Below is a small trained network, with its code and all its weights. Each question gives an input and a class and asks what happens when units are switched off, that is, made to give their printed mean instead of their output.

import numpy as np


def w(rows, s, z=0):
    codes = np.array(rows[::2]) - 128.0
    scale = np.full(codes.shape[1], s)
    scale[-1] = z or s
    return codes * scale


def f(y):
    return np.maximum(y, 0)


def log_softmax(a):
    a = a - a.max(-1, keepdims=True)
    return a - np.log(np.exp(a).sum(-1, keepdims=True))


def net(x, mask):
    res = np.array(x, float).reshape(1, 4) / 4 @ E
    y = f(res @ A[0][:, :-1].T + A[0][:, -1])
    res = res + np.where(mask, y, B[0][:, -1]) @ B[0][:, :-1]
    return log_softmax(res[-1] @ U[:, :-1].T + U[:, -1])


A, B = {}, {}
E = w([
[52,89,131,26,140,181,140,83],'x0',
[156,83,61,153,103,189,13,109],'x1',
[176,147,130,94,254,167,111,165],'x2',
[193,30,102,98,185,57,136,50],'x3',
],0.0085)
A[0] = w([
[155,71,96,104,134,52,143,18,141],'neuron 1',
[96,190,142,126,94,174,117,178,56],'neuron 2',
[71,220,127,129,71,184,109,159,21],'neuron 3',
[94,144,122,167,58,93,125,67,170],'neuron 4',
[87,109,72,158,59,124,64,75,102],'neuron 5',
[176,117,83,240,119,135,21,113,169],'neuron 6',
[97,147,151,147,165,87,199,151,130],'neuron 7',
[87,100,146,165,57,86,128,79,156],'neuron 8',
[129,172,137,163,104,154,122,200,199],'neuron 9',
[11,115,129,21,153,164,107,65,75],'neuron 10',
[191,178,145,200,112,92,105,199,247],'neuron 11',
[146,134,88,206,69,55,140,130,192],'neuron 12',
[147,95,102,142,96,168,53,113,34],'neuron 13',
[142,122,49,131,136,191,18,97,102],'neuron 14',
[116,197,148,198,114,232,134,168,140],'neuron 15',
[80,167,126,120,11,97,101,113,130],'neuron 16',
[160,159,173,163,148,61,174,163,137],'neuron 17',
[116,218,109,113,100,156,169,160,88],'neuron 18',
[93,153,209,128,152,104,196,136,26],'neuron 19',
[143,96,125,118,97,168,72,131,112],'neuron 20',
[41,81,153,12,119,182,129,95,120],'neuron 21',
[25,107,125,3,114,187,123,42,134],'neuron 22',
[192,162,126,112,215,134,97,185,228],'neuron 23',
[147,92,92,112,170,96,127,111,90],'neuron 24',
[95,124,173,144,84,82,204,111,93],'neuron 25',
[147,95,80,97,96,152,16,128,91],'neuron 26',
[55,163,163,142,100,182,104,164,197],'neuron 27',
[185,164,82,81,180,160,143,168,103],'neuron 28',
[124,114,105,131,33,98,155,108,79],'neuron 29',
[90,145,183,138,142,77,193,146,107],'neuron 30',
[198,167,157,86,196,162,91,186,119],'neuron 31',
[235,104,107,135,132,29,138,89,160],'neuron 32',
[123,136,85,168,111,222,93,134,63],'neuron 33',
[202,91,68,82,137,84,128,63,159],'neuron 34',
[146,124,171,72,124,71,224,152,63],'neuron 35',
[126,153,125,112,215,169,97,178,84],'neuron 36',
[101,125,185,61,132,100,191,161,65],'neuron 37',
],0.0068,0.0012)
B[0] = w([
[121,184,208,42,121,222,121,56,247],'neuron 1',
[106,117,183,78,148,174,126,60,194],'neuron 2',
[107,151,155,73,157,170,98,101,213],'neuron 3',
[122,75,108,64,113,94,163,166,186],'neuron 4',
[81,55,68,137,173,85,169,142,198],'neuron 5',
[103,72,131,151,151,137,86,146,220],'neuron 6',
[67,67,124,185,182,148,104,158,203],'neuron 7',
[93,79,87,2,100,86,184,187,190],'neuron 8',
[126,147,194,109,91,199,96,99,197],'neuron 9',
[166,123,179,191,67,99,56,181,236],'neuron 10',
[174,126,201,144,85,136,84,163,222],'neuron 11',
[169,85,143,103,77,121,114,201,204],'neuron 12',
[58,71,86,173,201,157,127,116,186],'neuron 13',
[75,66,94,161,166,144,118,130,219],'neuron 14',
[114,139,183,55,122,198,75,70,219],'neuron 15',
[98,94,116,59,107,129,159,130,199],'neuron 16',
[104,72,168,187,185,137,53,162,211],'neuron 17',
[128,145,150,122,139,173,131,87,185],'neuron 18',
[51,51,107,174,205,157,113,108,204],'neuron 19',
[94,74,115,164,161,141,130,123,174],'neuron 20',
[187,110,185,181,66,107,69,214,237],'neuron 21',
[200,133,166,175,69,119,55,202,255],'neuron 22',
[145,73,104,40,70,102,168,202,218],'neuron 23',
[78,133,172,86,106,151,132,103,189],'neuron 24',
[46,70,87,148,168,134,144,172,195],'neuron 25',
[81,82,92,160,209,142,143,148,205],'neuron 26',
[125,153,197,81,76,171,112,80,208],'neuron 27',
[90,73,99,62,113,100,195,200,186],'neuron 28',
[90,66,93,50,106,75,201,175,179],'neuron 29',
[75,72,118,162,169,139,83,102,206],'neuron 30',
[109,70,79,34,76,90,180,173,204],'neuron 31',
[154,172,235,73,89,200,49,75,239],'neuron 32',
[79,89,120,158,187,157,118,86,188],'neuron 33',
[141,157,179,103,129,194,98,83,229],'neuron 34',
[64,75,119,143,183,121,84,106,221],'neuron 35',
[80,59,65,15,107,52,185,143,190],'neuron 36',
[98,84,96,211,202,164,112,121,203],'neuron 37',
],0.0052,0.0072)
U = w([
[124,149,205,65,127,196,109,1,91],'0',
[104,96,85,42,113,91,200,193,129],'1',
[65,91,109,232,215,147,113,111,102],'2',
[193,126,189,195,83,123,62,198,176],'3',
[143,147,129,131,122,144,161,102,239],'4',
[200,161,88,220,118,72,208,67,3],'5',
[174,222,60,194,133,109,180,95,19],'6',
[146,208,58,185,129,75,185,122,22],'7',
],0.0088,0.0042)

Each question gives the input, the list of numbers given to net, and the class t.
The units are the neurons (one row each of A and B). Each row of codes is followed by its name. A weight is (code - 128) times the scale printed after its matrix; where a second scale follows, it is the last column's (A, B and U).
mask holds one flag per neuron, in row order. A switched-off neuron (its flag False) gives its mean, the last column of its row in B, instead of its output. The means were averaged over made-up inputs and are rounded, as every weight is.
A unit's drop is (log p(t) with every unit on - log p(t) with that unit switched off) / (log p(t) with every unit on - log p(t) with every unit switched off).
The circuit of an input: a set's keep is (log p(t) with only the set's units on - log p(t) with every unit switched off) / (log p(t) with every unit on - log p(t) with every unit switched off). Starting from the 12 units with the biggest drops (on a tie, the unit counted first), units are removed one at a time, each time the one whose removal leaves the highest keep (on an exact tie, the one counted first), for as long as the keep stays at least 0.8.
circuit, biggest first: the units of the circuit, biggest drop first
most important unit: the unit with the biggest drop
k most important neurons: the k neurons with the biggest drops, biggest first
drop when u is switched off: that unit's drop, to one decimal
input [-8,3,-5,-8], class 0: most important neuron => neuron 15
input [-6,-8,2,7], class 2: 3 most important neurons => neuron 17; neuron 7; neuron 35
input [-4,-7,-8,-7], class 1: 2 most important neurons => neuron 8; neuron 29
input [7,-2,-4,2], class 3: circuit, biggest first => neuron 22; neuron 21
input [7,-2,7,-2], class 1: 3 most important neurons => neuron 36; neuron 31; neuron 28
input [8,8,7,-3], class 2: 3 most important neurons => neuron 14; neuron 26; neuron 33
input [6,-6,5,1], class 2: circuit, biggest first => neuron 37; neuron 19
input [1,1,7,-6], class 1: 2 most important neurons => neuron 36; neuron 31
input [6,3,1,-4], class 3: 3 most important neurons => neuron 22; neuron 21; neuron 10
input [-4,-6,5,-6], class 0: 2 most important neurons => neuron 15; neuron 9
input [-2,6,6,2], class 1: 2 most important neurons => neuron 23; neuron 31
input [6,8,7,3], class 2: 3 most important neurons => neuron 14; neuron 26; neuron 13
input [-1,6,0,-6], class 0: 2 most important neurons => neuron 15; neuron 27
input [0,0,-8,-6], class 1: 2 most important neurons => neuron 8; neuron 29
input [-4,5,-6,4], class 1: most important unit => neuron 8
input [-8,-6,-8,-6], class 1: drop when neuron 22 is switched off => 0.1
input [-5,-2,-5,-1], class 1: drop when neuron 21 is switched off => 0.2
input [8,0,-5,-5], class 3: drop when neuron 10 is switched off => 0.2
